Here is a tiny trained network, its code and every weight. The questions are about switching its units off for an input and a class, where a switched-off unit gives its printed mean instead of its output.

import numpy as np


def w(rows, s, z=0):
    codes = np.array(rows[::2]) - 128.0
    scale = np.full(codes.shape[1], s)
    scale[-1] = z or s
    return codes * scale


def norm(h):
    return h / np.sqrt((h * h).mean(-1, keepdims=True) + 1e-5)


def f(y):
    return y / 2 * (1 + np.tanh(0.7978845608 * (y + 0.044715 * y**3)))


def log_softmax(a):
    a = a - a.max(-1, keepdims=True)
    return a - np.log(np.exp(a).sum(-1, keepdims=True))


def net(x, mask):
    res = np.array(x, float).reshape(1, 3) / 4 @ E
    u = 0
    for l in range(3):
        y = f(norm(res) @ A[l][:, :-1].T + A[l][:, -1])
        res = res + np.where(mask[u : u + 4], y, B[l][:, -1]) @ B[l][:, :-1]
        u += 4
    return log_softmax(norm(res)[-1] @ U[:, :-1].T + U[:, -1])


A, B = {}, {}
E = w([
[90,177,185,111,88,173,254,155,74,88,223,56],'x0',
[117,162,189,54,132,152,166,141,138,238,185,52],'x1',
[103,127,177,154,143,129,45,174,78,121,179,143],'x2',
],0.0049)
A[0] = w([
[141,128,101,125,113,141,224,103,147,96,82,134,22],'L0N1',
[112,125,167,144,121,140,69,151,85,64,192,137,5],'L0N2',
[114,121,135,137,118,125,190,136,99,18,168,130,67],'L0N3',
[124,134,121,165,119,130,161,133,106,4,129,128,58],'L0N4',
],0.017,0.0026)
B[0] = w([
[97,157,100,149,187,6,137,182,109,133,139,45,219],'L0N1',
[105,152,94,146,182,13,154,168,120,136,130,48,224],'L0N2',
[159,202,158,172,103,214,125,122,139,171,80,91,253],'L0N3',
[124,25,122,66,116,149,108,90,140,88,174,239,242],'L0N4',
],0.011,0.013)
A[1] = w([
[105,151,157,59,23,125,216,125,11,108,109,160,94],'L1N1',
[115,112,181,62,69,172,164,119,74,126,158,171,2],'L1N2',
[93,85,146,35,101,80,194,135,71,117,188,146,18],'L1N3',
[104,141,192,44,109,140,216,142,100,194,217,95,115],'L1N4',
],0.012,0.0013)
B[1] = w([
[112,125,128,160,107,76,153,169,96,69,139,105,138],'L1N1',
[117,142,113,126,147,54,122,156,127,150,119,84,152],'L1N2',
[149,131,147,144,106,157,81,124,140,147,100,122,170],'L1N3',
[133,26,106,80,124,170,114,78,154,79,166,254,254],'L1N4',
],0.0071,0.01)
A[2] = w([
[141,188,189,135,73,254,169,127,127,150,143,105,23],'L2N1',
[131,112,109,155,102,73,64,135,116,97,66,156,89],'L2N2',
[163,189,120,178,113,175,56,119,139,148,17,134,2],'L2N3',
[87,148,204,126,90,77,92,207,62,136,169,119,11],'L2N4',
],0.013,0.0014)
B[2] = w([
[166,198,177,175,63,184,37,122,84,183,2,139,243],'L2N1',
[136,177,195,98,76,242,177,116,122,172,152,110,254],'L2N2',
[137,183,174,207,77,199,121,135,61,78,101,111,212],'L2N3',
[134,97,40,135,126,61,206,108,165,45,96,96,209],'L2N4',
],0.0057,0.0069)
U = w([
[91,148,85,141,187,2,151,177,132,120,154,27,205],'0',
[152,195,177,170,77,224,109,118,110,151,85,103,2],'1',
[121,34,117,74,117,156,109,94,162,86,185,219,157],'2',
],0.0077,0.00088)

Each question gives the input, the list of numbers given to net, and the class t.
The units are the neurons (one row each of A and B). Each row of codes is followed by its name. A weight is (code - 128) times the scale printed after its matrix; where a second scale follows, it is the last column's (A, B and U).
mask holds one flag per neuron, layer by layer. A switched-off neuron (its flag False) gives its mean, the last column of its row in B, instead of its output. The means were averaged over made-up inputs and are rounded, as every weight is.
A unit's drop is (log p(t) with every unit on - log p(t) with that unit switched off) / (log p(t) with every unit on - log p(t) with every unit switched off).
The circuit of an input: a set's keep is (log p(t) with only the set's units on - log p(t) with every unit switched off) / (log p(t) with every unit on - log p(t) with every unit switched off). Starting from all 12 units, units are removed one at a time, each time the one whose removal leaves the highest keep (on an exact tie, the one counted first), for as long as the keep stays at least 0.8.
units of the circuit, in order: the units of the circuit, biggest drop first
most important unit: the unit with the biggest drop
k most important neurons: the k neurons with the biggest drops, biggest first
k most important neurons of layer l: the k neurons of layer l with the biggest drops, biggest first
input [-7,3,-2], class 1: 3 most important neurons of layer 0 -> L0N4, L0N1, L0N2
input [-7,-5,-7], class 0: units of the circuit, in order -> L0N4
input [-5,1,1], class 1: 3 most important neurons -> L0N1, L0N2, L0N4
input [-8,8,3], class 1: 3 most important neurons of layer 0 -> L0N1, L0N2, L0N4
input [-8,6,4], class 1: 3 most important neurons -> L0N1, L0N2, L0N4
input [-6,-6,-1], class 1: 3 most important neurons -> L0N4, L1N4, L2N2
input [-7,5,6], class 1: 2 most important neurons of layer 0 -> L0N1, L0N2
input [-7,8,3], class 2: 4 most important neurons -> L0N3, L0N1, L0N2, L2N1
input [6,-6,-2], class 1: 2 most important neurons -> L0N3, L1N4
input [5,7,-4], class 2: 3 most important neurons -> L1N4, L0N3, L0N2
input [3,-5,4], class 2: 3 most important neurons -> L0N4, L0N1, L0N2
input [-1,-4,2], class 2: 2 most important neurons -> L0N4, L0N1
input [-5,1,4], class 1: units of the circuit, in order -> L0N1, L0N4
input [-8,-8,3], class 1: 4 most important neurons -> L0N4, L1N4, L2N2, L2N3
input [1,7,-2], class 2: 2 most important neurons -> L0N3, L1N4
input [4,-5,0], class 2: 3 most important neurons -> L0N4, L0N2, L0N1
input [-4,-5,6], class 0: 4 most important neurons -> L0N2, L0N3, L1N4, L0N4
input [5,8,7], class 2: units of the circuit, in order -> L1N4
input [-6,1,-4], class 1: 3 most important neurons of layer 0 -> L0N2, L0N4, L0N1
input [-2,8,-1], class 2: most important unit -> L0N3
input [3,6,-3], class 2: 2 most important neurons of layer 0 -> L0N3, L0N2
input [-7,-1,7], class 0: 2 most important neurons of layer 1 -> L1N4, L1N3
input [-5,-6,6], class 0: 2 most important neurons of layer 0 -> L0N2, L0N3
